Below is a small trained network, with its code and all its weights. Each question gives an input and a target symbol and asks what happens when units are switched off, that is, made to give their printed mean instead of their output.

import numpy as np


def w(rows, s, z=0):
    codes = np.array(rows[::2]) - 128.0
    scale = np.full(codes.shape[1], s)
    scale[-1] = z or s
    return codes * scale


def norm(h):
    return h / np.sqrt((h * h).mean(-1, keepdims=True) + 1e-5)


def f(y):
    return np.maximum(y, 0)


def softmax(a):
    e = np.exp(a - a.max(-1, keepdims=True))
    return e / e.sum(-1, keepdims=True)


def log_softmax(a):
    a = a - a.max(-1, keepdims=True)
    return a - np.log(np.exp(a).sum(-1, keepdims=True))


def net(x, mask):
    ids = ['εθλμξπφ'.index(c) for c in x.split()]
    T = len(ids)
    res = E[ids] + P[:T]
    q, k, v = (norm(res) @ M[0].T for M in (Q, K, V))
    z = softmax(np.where(np.tri(T) > 0, q @ k.T / 3**0.5, -1e9)) @ v
    res = res + np.where(mask[0], z, O[0][:, -1]) @ O[0][:, :-1]
    y = f(norm(res) @ A[0][:, :-1].T + A[0][:, -1])
    res = res + np.where(mask[1:9], y, B[0][:, -1]) @ B[0][:, :-1]
    return log_softmax(norm(res)[-1] @ U[:, :-1].T + U[:, -1])


Q, K, V, O, A, B = {}, {}, {}, {}, {}, {}
E = w([
[171,113,155,129,79],'ε',
[22,138,188,135,39],'θ',
[106,100,147,114,182],'λ',
[118,98,98,127,171],'μ',
[111,179,117,51,97],'ξ',
[144,59,189,2,2],'π',
[97,45,227,169,98],'φ',
],0.0084)
P = w([
[173,183,129,162,154],'0',
[115,111,129,171,3],'1',
[122,91,170,14,170],'2',
[164,99,155,143,128],'3',
[124,104,135,164,2],'4',
[77,91,155,20,168],'5',
[145,88,135,185,161],'6',
],0.0085)
Q[0] = w([
[230,88,136,250,99],'H1',
[208,163,71,122,118],'H1',
[134,59,131,99,211],'H1',
],0.024)
K[0] = w([
[156,2,138,148,86],'H1',
[207,118,119,107,103],'H1',
[133,121,132,154,209],'H1',
],0.031)
V[0] = w([
[84,130,160,169,180],'H1',
[51,123,200,88,136],'H1',
[175,123,130,245,83],'H1',
],0.012)
O[0] = w([
[162,112,242,108,112,182],'H1',
[85,255,168,83,194,255],'H1',
[232,79,36,97,235,224],'H1',
],0.0077,0.0056)
A[0] = w([
[41,139,147,230,101,14],'N1',
[147,64,131,116,121,29],'N2',
[188,219,45,183,110,142],'N3',
[98,171,130,121,206,47],'N4',
[85,162,165,204,163,199],'N5',
[126,119,23,125,66,4],'N6',
[44,138,72,121,79,133],'N7',
[114,252,128,233,75,74],'N8',
],0.015,0.0033)
B[0] = w([
[176,206,69,94,175,189],'N1',
[80,133,113,155,88,176],'N2',
[145,198,117,120,4,190],'N3',
[192,53,126,165,130,236],'N4',
[116,164,102,187,120,235],'N5',
[95,105,205,138,251,186],'N6',
[213,101,100,145,60,247],'N7',
[9,108,148,65,202,255],'N8',
],0.022,0.006)
U = w([
[221,144,62,125,34,120],'ε',
[41,106,115,178,246,87],'θ',
[116,148,76,70,164,254],'λ',
[53,41,78,175,54,70],'μ',
[121,105,243,71,47,94],'ξ',
[225,75,182,75,193,95],'π',
[148,207,169,192,105,148],'φ',
],0.012,0.0063)

Each question gives the input, a string of symbols that net reads in full, and the target symbol t.
The units are the heads (3 rows each of Q, K, V and O) and the neurons (one row each of A and B). Each row of codes is followed by its name. A weight is (code - 128) times the scale printed after its matrix; where a second scale follows, it is the last column's (O, A, B and U).
mask holds one flag per unit, heads first, then neurons. A switched-off unit (its flag False) gives its mean, the last column of its rows in O or B, instead of its output. The means were averaged over made-up inputs and are rounded, as every weight is.
A unit's drop is (log p(t) with every unit on - log p(t) with that unit switched off) / (log p(t) with every unit on - log p(t) with every unit switched off).
The circuit of an input: a set's keep is (log p(t) with only the set's units on - log p(t) with every unit switched off) / (log p(t) with every unit on - log p(t) with every unit switched off). Starting from all 9 units, units are removed one at a time, each time the one whose removal leaves the highest keep (on an exact tie, the one counted first), for as long as the keep stays at least 0.8.
units of the circuit, in order: the units of the circuit, biggest drop first
top k neurons: the k neurons with the biggest drops, biggest first
drop when u is switched off: that unit's drop, to one decimal
input ξ λ π, target ε: top 2 neurons -> N8; N7
input φ φ θ θ λ φ θ, target φ: top 4 neurons -> N8; N5; N7; N6
input θ θ λ μ φ θ ε, target ε: units of the circuit, in order -> N8
input θ ε λ π ε, target φ: units of the circuit, in order -> N3; H1; N6
input λ θ ξ φ ξ ξ π, target ξ: units of the circuit, in order -> N1; N7; N4; N8
input μ θ θ ξ λ ξ, target μ: units of the circuit, in order -> H1; N2
input μ μ ξ θ λ, target ε: units of the circuit, in order -> N3; H1
input ξ θ θ, target ε: units of the circuit, in order -> H1; N7
input θ ε ξ θ λ, target ε: units of the circuit, in order -> H1; N3
input θ λ θ ε π, target π: units of the circuit, in order -> H1; N6; N7
input λ θ θ λ μ λ, target ξ: units of the circuit, in order -> H1; N1
input ε λ ε, target θ: top 2 neurons -> N7; N6
input μ θ φ θ θ λ, target μ: top 2 neurons -> N2; N8
input θ ξ θ φ θ, target λ: units of the circuit, in order -> N1
input λ θ θ π μ, target θ: top 4 neurons -> N6; N7; N4; N2
input λ θ ξ θ π, target π: top 3 neurons -> N6; N8; N7
input ξ λ θ θ φ θ, target ε: drop when H1 is switched off -> 0.2
input φ θ θ φ ξ, target ξ: drop when N3 is switched off -> 0.8
input θ θ θ θ θ ξ, target π: drop when N4 is switched off -> 0.2
input ξ θ ξ, target ε: top neuron -> N7
